Each row has a name. Each question is about the rows just above it. Places in a row count from 0.

gevu: [109 146 150 140 134 162 162 121 110 127 115  89 192 110 129 146 125 121
 133 162]
nukop: [109 119 106 140 105  90 150 111  95 129 184 165 173 163 177 103 125 142
 150 110]
borug: [106 129 107  79 147  77 135 159  79 207 114  80 120 108  80 114 125 146
 189 110]
movit: [ 95  98 106  76 129  85 152 134  85 129 175 150 142 130 149  78 141 121
 140 106]
At which places does gevu hold [162]?  5 6 19
At which places does gevu hold [146]?  1 15
Places of [80] in row borug:  11 14

Rifib: [139 134 134 130 137 134 132 145 131 131 130 135 134 153 140 131 129 130
 141]
Mugam: [138 132 131 131 136 131 205 130 142 130 132 139 155 146 130 133 130 131
 139]
nubod: [139 134 134 130 137 134 131 145 140 131 140 135 134 153 140 131 129 130
 141]
big: [132 132 145 130 130 130 130 131 136 133 131 140 134 130 134 132 142 133
 135]
dit: [135 131 143 140 132 137 136 132 134 131 139 134 131 136 132 132 130 136
 132]
zup: [136 132 141 132 129 130 130 138 131 138 133 133 132 131 135 132 132 144
 131]
teno: [130 132 147 129 136 173 132 138 140 140 130 141 147 133 129 138 132 140
 139]
fep: [147 131 135 133 132 140 133 130 146 135 134 134 132 151 133 133 153 137
 146]
moru: [136 136 146 132 134 130 135 134 131 136 140 134 138 134 129 130 141 135
 129]
mipe: [139 136 138 157 166 135 139 131 141 139 157 141 130 134 157 157 146 131
 130]
Ril: [133 131 161 134 130 144 133 131 153 150 134 135 147 131 130 134 129 136
 135]
Every place of [131] in nubod:  6 9 15
At which places does mipe hold [139]?  0 6 9
Every place of [140] in teno:  8 9 17

zefus: [129 144 141 126 108 108 156 111 160 123]
mes: [143 111 141 111 111  86 163 107 111 135]
Dis: [129 136 119 112 146 116 136 143 136 113]
vezo: [129 157 193 193 108  78 156 156 193 156]
Lopop: [100 144 100 121 144  97 100 144 144 100]
At which places does zefus hold [108]?  4 5
At which places does vezo hold [156]?  6 7 9
Places of [143] in row Dis:  7
Every place of [111] in mes:  1 3 4 8
Places of [144] in row Lopop:  1 4 7 8

lim: [164 164  90  56]
mivi: [150  92 157 181]
visi: [91 91 88 71]
Places of [92] in row mivi:  1
Every place of [164] in lim:  0 1
At which places does visi hold [91]?  0 1

nulob: [136  50 136 100 175 209]
gusut: [136  50 136  46 175 209]
Vekir: [ 94 165 125  94 109  94]
kag: [129 110 132 116 132 136]
Les: [116 114 110 119 116 116]
Ramud: [116 160 118 155 128 160]
lalo: [129 129 124 129 127 126]
Places of [118] in row Ramud:  2
At which places does lalo hold [129]?  0 1 3
Every place of [94] in Vekir:  0 3 5
Places of [116] in row Les:  0 4 5
At which places does gusut hold [209]?  5
At which places does Vekir hold [125]?  2

Kagab: [118 115 136 163 120 139 122 119 144 119 112 130 138 131 121 111 129 139
 135 129 127 108 132 111 117 122 125 115 126 143 113 132 124 122 146 118
 136 127 122 134 131 129 116 124 155 119 144]
kip: [141 122 127 110 166 123 141 162 129 148 139 110 111 115 116 130 134 115
 109 126 141 116 125 149 124  91 125 166 106  88 133 135 145 147 140 176
 131 106 140 148 126 105 136 137 156 149 114]
tego: [199 196 118 101  94 142 173 149 114 139 183  88 159 144 131 146 154 127
  96 190 165 119 126 144 154 180 129 110 154 144 116 154 104 108  68 108
 124 160  62 145 178 137  93 146 181 157 104]
Kar: [174 173 120 107 107 132 157 142 117 135 165 155 147 167 130 142 132 126
 107 168 151 125 126 107 128 161 130 118  95 136 122 144 113 115  88 116
 124 148  87 138 159 134 107 140 158 148 110]
Places of [141] in row kip:  0 6 20
At which places does tego hold [154]?  16 24 28 31
At which places does tego hold [124]?  36

zorod: [101 101 101 101]
Guli: [113 130 107  65]
Lide: [100 100 100 135]
gik: [ 99  99 106 119]
ziru: [136 101 127 101]
Places of [101] in row zorod:  0 1 2 3
At which places does Lide hold [100]?  0 1 2
Places of [119] in row gik:  3
Places of [107] in row Guli:  2
Every place of [106] in gik:  2
At which places does gik hold [99]?  0 1
Every place of [136] in ziru:  0

gov: [127  78  91  57 173  66  62  79  58  91 140 114 176]
Fugi: [105 106  93  85 135  73 163  93 192 115 206 154 122]
fata: [169 190 161  81  97 152 145 115 176  80  81 145 145]
pobuz: [156 131 153 167 139 147  85  75  51  82  53 141 136]
Places of [91] in row gov:  2 9
Places of [115] in row Fugi:  9
Every place of [73] in Fugi:  5
Every place of [135] in Fugi:  4
Every place of [81] in fata:  3 10

Ziv: [189 175 180 102 181  93 180 128 120  73  96]
Segus: [144 189  73 174 182  86 182  89 172  84  96]
kul: [132 172 154  84 165 132 103 165 132 199 134]
fimed: [141 175 119 141 150 173 164  98 125 135 129]
gab: [154  98 154  84 165 171 103  98  93 199 134]
zoku: [114 114 187 187 106 114  81 187 114  87 187]
Folo: [130 113 131 186 114 110 110 142 131 131  93]
Every place of [131] in Folo:  2 8 9
Every place of [93] in Folo:  10
At which places does gab hold [98]?  1 7
Places of [132] in row kul:  0 5 8
Every place of [114] in zoku:  0 1 5 8

feki: [ 53 168 125 125 125 151 138 168 125]
kivab: [155 178 155  98 155 155 155 155 135]
zole: [ 86 120 120 120  97  97  97 120 141]
lur: [ 73 205 121  98 119 129 143 152 145]
Every place of [125] in feki:  2 3 4 8
At which places does kivab hold [155]?  0 2 4 5 6 7
Places of [120] in row zole:  1 2 3 7
Every place of [168] in feki:  1 7
Places of [97] in row zole:  4 5 6
Where do [ 53 168 125 125 125 151 138 168 125] appear?  feki

fam: [ 81 147  92 115 147 156 129  86 163 115  80 100 117  85 163 115  88 106
  84 138 100]
Sifi: [116 132 119 138 115 141 113 115 138 138 115 116 141 117 139 122 114 124
 113 124 107]
pof: [158 125  99  82 161 135 150 158 147  80  75 165  86  87  80 131  93  78
  74 158 106]
Ruz: [113 162  94 126 154 134 126 111 141 119 123 113 112 104 137  85 113 113
 146  93 152]
Voke: [ 83 169  82 145 132 174 106  81 175 141  85 132 144  81 175  93  81 136
  95 112  96]
Pafo: [ 69 187  60 166 115 192  78  61 190 161  73 112 164  62 190  67  60 151
  88  87  77]
rop: [ 76 144  89 104 153 151 134  82 160 100  75 155 106  81 160 115  85  99
  79 141 102]
Fopo: [107 157  91 121 151 132 123 107 140 114 116 145 108 107 136 108 108 153
 137  94 108]
fiv: [170 126 149 162  97 113 106 161 104 163 173  92 156 161 103 119 157 170
 176  94 149]
gizas: [ 77 137  93  96 157 146 141  85 156  93  75 160  99  84 156 121  88  91
  77 148 104]
meni: [114 145  97 157 138 122 117 112 126 116 122 132 110 107 123  86 114 151
 141  92 143]
gikab: [108 123 120 112  82 155  91 105 144 159 101  88 167 112 148 131 112 107
  86 131  68]
At which places does Fopo hold [108]?  12 15 16 20
At which places does pof hold [158]?  0 7 19
At which places does fam hold [115]?  3 9 15
At which places does Ruz hold [113]?  0 11 16 17
Every place of [93] in pof:  16
At which places does gikab hold [112]?  3 13 16

nis: [130 104 115 121 133 127 117 167 133 136 151 134 112 124  88 159 147 122
 136 113 156 113 125 136]
ziku: [120 135 115 148 135  99 104 148 132 140 113 137  75 117 143 107 181 135
 126 125 207  92 117 122]
bonap: [129 141 125 115 111 142 114 142 126 138 144 119 120 116 103 142 141 112
 126 144 148 117 141 133]
duri: [130 104 112 121 133 136 117 167 133 136 145 112 112 121  88 159 121 122
 136 112 156 121 136 136]
At which places does bonap hold [142]?  5 7 15
Every place of [121] in duri:  3 13 16 21
Every place of [144] in bonap:  10 19
At which places does duri hold [112]?  2 11 12 19

tifes: [137  85  68 123]
nep: [146 136 119  73]
tob: [126 136 136 126]
fol: [109 104 164 104]
Gafo: [137 128 123 101]
Sozev: [126 126 126 126]
dasop: [140 132 142 150]
timu: [116 161 139 136]
berup: [141 103 141 103]
safak: [129 143 160 183]
Pomag: [145 127 159 159]
zafu: [134 132 196 130]
At which places does fol hold [104]?  1 3
Every place of [141] in berup:  0 2
At which places does Sozev hold [126]?  0 1 2 3
Every place of [159] in Pomag:  2 3
Places of [126] in row tob:  0 3

lidiz: [153 143 130 167 152 112 120 112  95 100 182 169 150 160 158 190 143 170
 167 144 136 119  81 122 191  93 126 155 160 124 135 177]
Simi: [147 144 116 127 148 114 114 111 118 123 141 131 122 125 149 140 147 130
 129 146 132 115 118 113 113 132 131 107 131 125 122 116]
Rir: [122 116 115 137 122 107 111 107  99 101 148 140 126 137 126 154 115 139
 141 117 117 110  84 113 152  88 115 127 137 105 120 144]
Vek: [152  94 103 138 154  89  96  89 118 126 184 141 121 131 156 180 144 180
 140 151 159  94 103  97 195 110 153 175 131 137 158 193]
boped: [104 104 128 113 102 140 137 138 143 134 107 123 116 130 102 110 105 112
 130 104 101 138 126 138  93 121 123  91 130 108 119  96]
nesip: [140 136 164 152 137 158 162 162 106 103 124 150 162 151 139 128 137 112
 145 135 102 159 122 161 117 125  97 109 151 128 107 111]
zimu: [143 168 120 155 142 106 113 106 104 109 172 156 113 148 146 179 133 168
 153 137 146 112  93 114 185  98 132 158 149 120 136 175]
ruteg: [136 145 105  95 138 118 108 112 177 172 122 100  95 101 133 109 142 150
 104 144 135 114 154 108 113 159 169 133  99 154 161 132]
rere: [155 144 130 165 154 113 120 112  93  98 180 167 149 158 159 186 144 168
 165 145 123 119  74 122 185  90 123 147 158 124 134 173]
sim: [ 99  94 168 153  96 177 173 177 117 110  92 145 161 154  98 106 100  95
 142  94 103 172 131 173  93 119  93  88 155  98  89  84]
dap: [147 144 116 127 148 114 114 111 118 123 141 131 122 125 149 140 147 130
 129 146 132 115 118 113 140 130 127 196 124 143 134 137]
robu: [125 142  81  69 132  96  87  93 185 189 110  70  72  69 124  91 136 123
  72 142 168  91 184  85 110 179 178 159  69 164 168 131]
Every place of [131] in Simi:  11 26 28
Every place of [114] in zimu:  23
At which places does Vek hold [195]?  24

degi: [123 131 138  96 189 142  96  90  96 189]
samad: [150 150 151 122 122 150 150 127  66 150]
Bef: [150 136  97 150 103 150 135 120 159 120]
rotuv: [154 116 121  70 144 136 119  70 118 136]
tol: [164 132 164 118 165 155 114 132 132 164]
rab: [ 73 128 148 118 151 122 112 100 151 189]
At which places does samad hold [150]?  0 1 5 6 9
At which places does degi hold [96]?  3 6 8
Every place of [150] in Bef:  0 3 5
Every place of [70] in rotuv:  3 7
Every place of [136] in rotuv:  5 9
Every place of [164] in tol:  0 2 9
Places of [122] in row samad:  3 4

sogur: [127 123 195 173  83 149 195  83  83]
pok: [106 129 196 159 106 124 131  95 131]
pemas: [118 123 208 174  83 146 132  84 156]
zak: [146 146 155 165  90 155 146 155 155]
pusok: [104 135 199 175  99 122 126  98 171]
nido: [118 124 118 174  83 146 132 132 156]
Sido: [124 128 198 170 126 156 142 131 152]
Zufo: [127 123 195 173 102 131 137 137 159]
mamov: [101 147 200 168 103 119 129  96 171]
sozip: [118 124 208 105  83 146 132 132 156]
Places of [127] in row sogur:  0
Every place of [146] in zak:  0 1 6
At which places does pok hold [106]?  0 4
At which places does sogur hold [83]?  4 7 8
Places of [132] in row nido:  6 7

Gabim: [116 125 155  98 114 119 143 105 141 128 132 123 128 119 128 179  98  98
  72 122 122 123  72 122 116  99 114 134  96 116 131 126 114 163 132 125
 120 117 149 109 122 147 147 116  86 122 102  98 155 158 130 181 132 137
 155 142 127 122 148 113]
Kani: [133 127 159 146 116 123 143 136 127 127 134 125 129 120 128 181 112  98
 130 136 124 124  57 120 119  99 115 128 106 123 130 115 110 164 126 120
 131 127 148 110 138 149 136 109  87 125  99 129 130 138 140 177 128 149
 135 142 126 127 112 142]
mosa: [133 127 159 146 116 123 143 105 127 127 134 125 129 120 128 132 112  98
 130 126 124 124  57 120 119  99 115 128 106 123 130 177 110 164 126 120
 131 127 148 110 138 149 136 109  87 125  99 129 130 138 140 177 128 149
 135 142 126 127 112 142]
lora: [133 127 159 146 116 123 143 105 127 127 134 125 129 120 128 159 116  98
 130 126 124 178  57 120 119  99 115 128 106 123 127 115 110 127 126 120
 131 127 148 127 138 149 136 159  87 125  99 129 130 138 140 177 128 149
 135 142 126 127 112 142]
ded: [129 128 160 176 118 124 140 105 125 126 134 123 127 121 132 177 118 102
 124 127 124 129  55 117 128  99 116 127 114 124 127 111 107 162 120 117
 138 134 145 111 143 148 129 108  93 122  99 114 150 124 155 176 120 135
 155 142 136 176 127 132]
Bul: [ 97 127 159 146 116 123 143 105 127 127 134 125 129 120 128 181 112  98
 130 126 124 124  57 120 119  99 115 128 106 123 130 115 110 164 126 120
 131 127 148 110 138 149 136 109  87 125  99 115 152 122 124 180 126 138
 156 142 132 144 137 123]
Places of [159] in row lora:  2 15 43
Places of [179] in row Gabim:  15
At which places does Kani hold [136]?  7 19 42
At which places does Gabim hold [98]?  3 16 17 47
Every place of [116] in Gabim:  0 24 29 43
Places of [176] in row ded:  3 51 57

zega: [125 115 125 118 144 122 143 142 145 102 127 118 117 132 111 125]
til: [132 115 119 112 132 122 143 142 150 119 121 112 117 132 132 119]
lufig: [125 115 142 118 138 122 136 142 132 133 121 124 120 132 140 115]
Lopa: [125 115  86 118 144 122 143 118 145 109 121 124 117 132 111 115]
zozo: [125 115 126 107 144 124 133 108 124 108 121 126 117 132 108 115]
Lini: [125 115  86 118 144 122 143 142 145 109 121 124 117 132 111 115]
suges: [118 133  86  99 144 105 152 142 153  48 121 101 117 132 103 187]
Velom: [125 117 120 118 141 185 143 142 130 165 121 124 142 132 111 115]
delid: [125 115 148 121 142 122 134 112 116 144 121 124 117 132 125 115]
At which places does zega hold [118]?  3 11
Places of [132] in row til:  0 4 13 14
At which places does delid hold [117]?  12
Places of [108] in row zozo:  7 9 14
Every place of [119] in til:  2 9 15
Every place of [126] in zozo:  2 11
At which places does Velom hold [132]?  13

Kikiv: [138  72 115  72  72 115]
Tuf: [116  85 135  85 116  89]
Pokor: [129  71 166  69  93 122]
Vurel: [113  90 147  91  74  89]
Suna: [113  90 209 115  83  90]
mel: [208 114 208 114  92  81]
Every place of [72] in Kikiv:  1 3 4
Places of [116] in row Tuf:  0 4
At which places does Suna hold [90]?  1 5
At which places does mel hold [208]?  0 2
Places of [114] in row mel:  1 3
At which places does Suna hold [113]?  0
Places of [71] in row Pokor:  1

